Below are the code and all the weights of a small trained network. Each question names an input and a class and asks about switching units off, where a switched-off unit gives its printed mean instead of its output.

import numpy as np


def w(rows, s, z=0):
    codes = np.array(rows[::2]) - 128.0
    scale = np.full(codes.shape[1], s)
    scale[-1] = z or s
    return codes * scale


def f(y):
    return y / 2 * (1 + np.tanh(0.7978845608 * (y + 0.044715 * y**3)))


def log_softmax(a):
    a = a - a.max(-1, keepdims=True)
    return a - np.log(np.exp(a).sum(-1, keepdims=True))


def net(x, mask):
    res = np.array(x, float).reshape(1, 2) / 4 @ E
    y = f(res @ A[0][:, :-1].T + A[0][:, -1])
    res = res + np.where(mask, y, B[0][:, -1]) @ B[0][:, :-1]
    return log_softmax(res[-1] @ U[:, :-1].T + U[:, -1])


A, B = {}, {}
E = w([
[137,152,67,229,111,7,80],'x0',
[153,52,171,151,27,165,152],'x1',
],0.016)
A[0] = w([
[104,144,60,160,170,112,82,237],'N1',
[169,155,96,150,90,72,61,121],'N2',
[80,193,63,123,160,30,119,252],'N3',
[131,92,174,114,136,166,167,240],'N4',
[174,140,100,246,60,106,75,190],'N5',
[162,141,184,89,62,184,156,254],'N6',
[106,123,217,146,98,189,141,181],'N7',
[145,152,137,146,109,92,75,76],'N8',
[108,210,79,162,170,78,61,180],'N9',
],0.012,0.0035)
B[0] = w([
[87,14,160,96,158,68,135,211],'N1',
[96,238,110,242,85,24,91,207],'N2',
[65,72,93,69,169,98,69,254],'N3',
[142,192,113,75,220,157,101,214],'N4',
[177,206,35,254,116,139,196,242],'N5',
[110,64,165,180,227,202,234,244],'N6',
[84,126,154,53,151,123,237,221],'N7',
[124,109,137,250,166,49,83,168],'N8',
[20,101,210,23,99,120,142,248],'N9',
],0.0079,0.019)
U = w([
[209,215,117,132,149,210,199,204],'0',
[68,127,170,90,93,116,42,2],'1',
[76,175,72,149,103,63,98,9],'2',
[66,22,125,45,163,216,137,247],'3',
[254,164,26,166,118,156,51,23],'4',
],0.0079,0.0035)

Each question gives the input, the list of numbers given to net, and the class t.
The units are the neurons (one row each of A and B). Each row of codes is followed by its name. A weight is (code - 128) times the scale printed after its matrix; where a second scale follows, it is the last column's (A, B and U).
mask holds one flag per neuron, in row order. A switched-off neuron (its flag False) gives its mean, the last column of its row in B, instead of its output. The means were averaged over made-up inputs and are rounded, as every weight is.
A unit's drop is (log p(t) with every unit on - log p(t) with that unit switched off) / (log p(t) with every unit on - log p(t) with every unit switched off).
The circuit of an input: a set's keep is (log p(t) with only the set's units on - log p(t) with every unit switched off) / (log p(t) with every unit on - log p(t) with every unit switched off). Starting from all 9 units, units are removed one at a time, each time the one whose removal leaves the highest keep (on an exact tie, the one counted first), for as long as the keep stays at least 0.8.
circuit, biggest first: the units of the circuit, biggest drop first
unit that matters most: the unit with the biggest drop
k most important neurons: the k neurons with the biggest drops, biggest first
drop of u: that unit's drop, to one decimal
input [1,-2], class 1: circuit, biggest first -> [N6, N5]
input [1,-8], class 3: 3 most important neurons -> [N1, N3, N9]
input [2,-3], class 1: circuit, biggest first -> [N6, N9, N5]
input [2,-4], class 1: unit that matters most -> N6
input [6,7], class 4: 2 most important neurons -> [N5, N9]
input [3,-7], class 1: circuit, biggest first -> [N9, N6]
input [6,6], class 4: circuit, biggest first -> [N5, N9]
input [-8,-6], class 0: 2 most important neurons -> [N3, N9]
input [0,2], class 0: 3 most important neurons -> [N3, N9, N1]
input [3,-6], class 1: 2 most important neurons -> [N9, N6]
input [0,3], class 0: 2 most important neurons -> [N3, N9]
input [2,2], class 4: 2 most important neurons -> [N9, N7]
input [0,7], class 0: drop of N9 -> 0.4
input [5,-7], class 1: drop of N1 -> 0.3
input [2,4], class 0: unit that matters most -> N3
input [4,-6], class 1: drop of N1 -> 0.2
input [8,8], class 4: drop of N5 -> 0.6
